Below are the code and all the weights of a small trained network. Each question names an input and a class and asks about switching units off, where a switched-off unit gives its printed mean instead of its output.

import numpy as np


def w(rows, s, z=0):
    codes = np.array(rows[::2]) - 128.0
    scale = np.full(codes.shape[1], s)
    scale[-1] = z or s
    return codes * scale


def norm(h):
    return h / np.sqrt((h * h).mean(-1, keepdims=True) + 1e-5)


def f(y):
    return y / 2 * (1 + np.tanh(0.7978845608 * (y + 0.044715 * y**3)))


def log_softmax(a):
    a = a - a.max(-1, keepdims=True)
    return a - np.log(np.exp(a).sum(-1, keepdims=True))


def net(x, mask):
    res = np.array(x, float).reshape(1, 8) / 4 @ E
    u = 0
    for l in range(4):
        y = f(norm(res) @ A[l][:, :-1].T + A[l][:, -1])
        res = res + np.where(mask[u : u + 6], y, B[l][:, -1]) @ B[l][:, :-1]
        u += 6
    return log_softmax(norm(res)[-1] @ U[:, :-1].T + U[:, -1])


A, B = {}, {}
E = w([
[121,203,143],'x0',
[139,108,104],'x1',
[85,41,66],'x2',
[106,72,173],'x3',
[254,77,50],'x4',
[127,66,227],'x5',
[196,86,69],'x6',
[92,51,212],'x7',
],0.0098)
A[0] = w([
[174,50,141,139],'0.n0',
[79,5,69,21],'0.n1',
[183,124,42,252],'0.n2',
[248,52,167,53],'0.n3',
[168,207,14,75],'0.n4',
[176,87,118,154],'0.n5',
],0.024,0.0022)
B[0] = w([
[56,170,53,200],'0.n0',
[112,11,76,226],'0.n1',
[163,199,1,238],'0.n2',
[12,148,39,235],'0.n3',
[248,211,30,250],'0.n4',
[62,221,107,182],'0.n5',
],0.028,0.013)
A[1] = w([
[161,116,128,89],'1.n0',
[215,165,132,120],'1.n1',
[110,225,140,195],'1.n2',
[164,106,153,38],'1.n3',
[136,252,165,252],'1.n4',
[154,114,140,145],'1.n5',
],0.029,0.0025)
B[1] = w([
[170,210,80,129],'1.n0',
[253,155,98,199],'1.n1',
[210,244,223,236],'1.n2',
[34,169,84,125],'1.n3',
[195,122,201,247],'1.n4',
[115,196,84,124],'1.n5',
],0.024,0.013)
A[2] = w([
[181,9,25,182],'2.n0',
[39,97,242,253],'2.n1',
[157,134,164,73],'2.n2',
[2,246,67,221],'2.n3',
[87,96,172,168],'2.n4',
[61,208,121,127],'2.n5',
],0.029,0.0025)
B[2] = w([
[25,220,165,210],'2.n0',
[117,130,229,167],'2.n1',
[161,67,112,149],'2.n2',
[201,2,116,253],'2.n3',
[131,130,178,143],'2.n4',
[169,53,111,179],'2.n5',
],0.05,0.02)
A[3] = w([
[130,239,198,99],'3.n0',
[146,119,148,111],'3.n1',
[129,129,127,2],'3.n2',
[138,218,151,62],'3.n3',
[133,168,165,75],'3.n4',
[215,159,251,147],'3.n5',
],0.021,0.0068)
B[3] = w([
[171,174,163,209],'3.n0',
[122,124,126,136],'3.n1',
[111,94,89,114],'3.n2',
[154,140,152,170],'3.n3',
[146,142,137,144],'3.n4',
[144,4,128,255],'3.n5',
],0.04,0.012)
U = w([
[147,90,90,51],'0',
[134,166,136,5],'1',
[53,28,27,117],'2',
[186,193,41,204],'3',
[26,137,210,138],'4',
[198,109,247,172],'5',
],0.014,0.02)

Each question gives the input, the list of numbers given to net, and the class t.
The units are the neurons (one row each of A and B). Each row of codes is followed by its name. A weight is (code - 128) times the scale printed after its matrix; where a second scale follows, it is the last column's (A, B and U).
mask holds one flag per neuron, layer by layer. A switched-off neuron (its flag False) gives its mean, the last column of its row in B, instead of its output. The means were averaged over made-up inputs and are rounded, as every weight is.
A unit's drop is (log p(t) with every unit on - log p(t) with that unit switched off) / (log p(t) with every unit on - log p(t) with every unit switched off).
The circuit of an input: a set's keep is (log p(t) with only the set's units on - log p(t) with every unit switched off) / (log p(t) with every unit on - log p(t) with every unit switched off). Starting from the 12 units with the biggest drops (on a tie, the unit counted first), units are removed one at a time, each time the one whose removal leaves the highest keep (on an exact tie, the one counted first), for as long as the keep stays at least 0.8.
units of the circuit, in order: the units of the circuit, biggest drop first
k most important neurons: the k neurons with the biggest drops, biggest first
k most important neurons of layer l: the k neurons of layer l with the biggest drops, biggest first
drop of u: that unit's drop, to one decimal
input [-8,-2,8,5,7,-6,8,-4], class 2: units of the circuit, in order => 0.n1
input [4,-1,2,8,-7,-7,-6,1], class 5: units of the circuit, in order => 0.n1, 0.n4
input [6,-2,4,-8,0,-7,-7,6], class 5: 2 most important neurons => 0.n1, 0.n2
input [-4,6,5,1,0,6,1,8], class 2: 2 most important neurons of layer 0 => 0.n0, 0.n3
input [5,-2,5,-6,-5,-5,-3,5], class 5: 2 most important neurons => 0.n1, 0.n3
input [2,-7,0,2,-6,-3,-3,-1], class 5: units of the circuit, in order => 0.n1, 0.n4
input [7,0,2,6,-4,1,3,5], class 4: 3 most important neurons of layer 0 => 0.n4, 0.n5, 0.n3
input [-7,-2,-8,-1,-2,-8,0,7], class 5: 4 most important neurons of layer 0 => 0.n1, 0.n4, 0.n3, 0.n2
input [4,7,5,2,-4,-6,2,2], class 4: 2 most important neurons => 2.n0, 0.n1
input [8,1,4,-7,-2,3,-5,-5], class 5: 4 most important neurons => 0.n1, 0.n2, 1.n4, 3.n5
input [0,1,-1,3,7,8,-7,-7], class 2: 2 most important neurons => 0.n3, 0.n4
input [2,-4,0,-7,-2,5,-8,-3], class 5: 3 most important neurons of layer 0 => 0.n1, 0.n4, 0.n3
input [-2,-3,5,0,3,8,-7,-7], class 2: 2 most important neurons => 0.n0, 0.n1
input [5,-5,-3,1,-6,-3,-1,-6], class 5: 2 most important neurons => 0.n2, 0.n1
input [5,3,1,4,-6,-6,-6,-5], class 5: units of the circuit, in order => 0.n2
input [2,-8,1,5,4,7,6,-6], class 2: 2 most important neurons of layer 0 => 0.n3, 0.n4
input [-7,-2,-2,0,-8,3,1,7], class 4: 2 most important neurons of layer 2 => 2.n3, 2.n1
input [-7,5,7,6,-5,-3,2,6], class 4: drop of 2.n0 => 0.2
input [-8,-6,3,4,-5,-7,6,2], class 4: drop of 2.n0 => 0.5
input [2,-5,-2,6,5,7,1,4], class 2: units of the circuit, in order => 0.n3
input [7,-6,-3,-4,-7,2,4,-5], class 5: drop of 0.n1 => 0.3
